Here is a tiny trained network, its code and every weight. The questions are about switching its units off for an input and a class, where a switched-off unit gives its printed mean instead of its output.

import numpy as np


def w(rows, s, z=0):
    codes = np.array(rows[::2]) - 128.0
    scale = np.full(codes.shape[1], s)
    scale[-1] = z or s
    return codes * scale


def norm(h):
    return h / np.sqrt((h * h).mean(-1, keepdims=True) + 1e-5)


def f(y):
    return y / 2 * (1 + np.tanh(0.7978845608 * (y + 0.044715 * y**3)))


def log_softmax(a):
    a = a - a.max(-1, keepdims=True)
    return a - np.log(np.exp(a).sum(-1, keepdims=True))


def net(x, mask):
    res = np.array(x, float).reshape(1, 7) / 4 @ E
    u = 0
    for l in range(2):
        y = f(norm(res) @ A[l][:, :-1].T + A[l][:, -1])
        res = res + np.where(mask[u : u + 7], y, B[l][:, -1]) @ B[l][:, :-1]
        u += 7
    return log_softmax(norm(res)[-1] @ U[:, :-1].T + U[:, -1])


A, B = {}, {}
E = w([
[64,141,9],'x0',
[132,139,121],'x1',
[3,211,253],'x2',
[129,105,143],'x3',
[131,136,118],'x4',
[127,128,131],'x5',
[128,99,141],'x6',
],0.0075)
A[0] = w([
[50,77,50,103],'0.n0',
[178,87,159,83],'0.n1',
[82,172,192,147],'0.n2',
[96,174,38,2],'0.n3',
[98,137,151,144],'0.n4',
[106,253,43,79],'0.n5',
[151,87,171,226],'0.n6',
],0.014,0.0054)
B[0] = w([
[156,144,252,239],'0.n0',
[108,152,121,163],'0.n1',
[144,115,83,254],'0.n2',
[81,133,159,188],'0.n3',
[143,111,88,167],'0.n4',
[108,85,168,229],'0.n5',
[160,193,95,216],'0.n6',
],0.015,0.0056)
A[1] = w([
[113,155,48,81],'1.n0',
[142,61,125,115],'1.n1',
[33,234,161,131],'1.n2',
[56,239,142,102],'1.n3',
[129,90,231,89],'1.n4',
[202,202,126,249],'1.n5',
[71,195,6,254],'1.n6',
],0.011,0.0031)
B[1] = w([
[100,90,166,157],'1.n0',
[139,149,91,132],'1.n1',
[231,157,103,186],'1.n2',
[161,97,11,169],'1.n3',
[167,74,206,203],'1.n4',
[2,85,175,254],'1.n5',
[106,51,146,225],'1.n6',
],0.0092,0.0071)
U = w([
[115,119,137,221],'0',
[124,126,135,227],'1',
[101,123,135,149],'2',
[224,154,9,124],'3',
[113,157,147,117],'4',
[104,132,151,9],'5',
[134,254,209,3],'6',
],0.0099,0.0033)

Each question gives the input, the list of numbers given to net, and the class t.
The units are the neurons (one row each of A and B). Each row of codes is followed by its name. A weight is (code - 128) times the scale printed after its matrix; where a second scale follows, it is the last column's (A, B and U).
mask holds one flag per neuron, layer by layer. A switched-off neuron (its flag False) gives its mean, the last column of its row in B, instead of its output. The means were averaged over made-up inputs and are rounded, as every weight is.
A unit's drop is (log p(t) with every unit on - log p(t) with that unit switched off) / (log p(t) with every unit on - log p(t) with every unit switched off).
The circuit of an input: a set's keep is (log p(t) with only the set's units on - log p(t) with every unit switched off) / (log p(t) with every unit on - log p(t) with every unit switched off). Starting from the 12 units with the biggest drops (on a tie, the unit counted first), units are removed one at a time, each time the one whose removal leaves the highest keep (on an exact tie, the one counted first), for as long as the keep stays at least 0.8.
circuit, biggest first: the units of the circuit, biggest drop first
unit that matters most: the unit with the biggest drop
top k neurons in layer l: the k neurons of layer l with the biggest drops, biggest first
drop of u: that unit's drop, to one decimal
input [8,-1,8,-6,7,1,-8], class 3: top 2 neurons in layer 0 -> (0.n2, 0.n4)
input [8,0,-1,4,7,6,-3], class 6: unit that matters most -> 0.n0
input [-5,-6,7,2,6,6,1], class 3: top 2 neurons in layer 1 -> (1.n3, 1.n2)
input [8,-2,8,-7,-3,-1,8], class 3: circuit, biggest first -> (1.n3, 1.n2)
input [-4,3,6,1,-1,-2,-5], class 3: top 3 neurons in layer 1 -> (1.n3, 1.n2, 1.n4)
input [6,3,8,-6,-6,4,-7], class 3: circuit, biggest first -> (1.n3, 1.n2)
input [-7,-1,-3,4,2,0,-1], class 6: top 2 neurons in layer 0 -> (0.n6, 0.n2)
input [-3,6,8,-7,-2,3,7], class 3: top 2 neurons in layer 1 -> (1.n2, 1.n3)
input [-8,-7,-6,3,4,7,-3], class 6: top 2 neurons in layer 1 -> (1.n3, 1.n6)
input [7,-6,8,-8,-5,0,8], class 3: drop of 1.n2 -> 0.6
input [-4,3,7,7,2,1,-2], class 3: drop of 1.n3 -> 0.9
input [0,-2,7,-4,-3,-5,-3], class 3: drop of 0.n6 -> 0.0
input [-1,-6,8,8,1,7,0], class 3: drop of 1.n2 -> 0.2
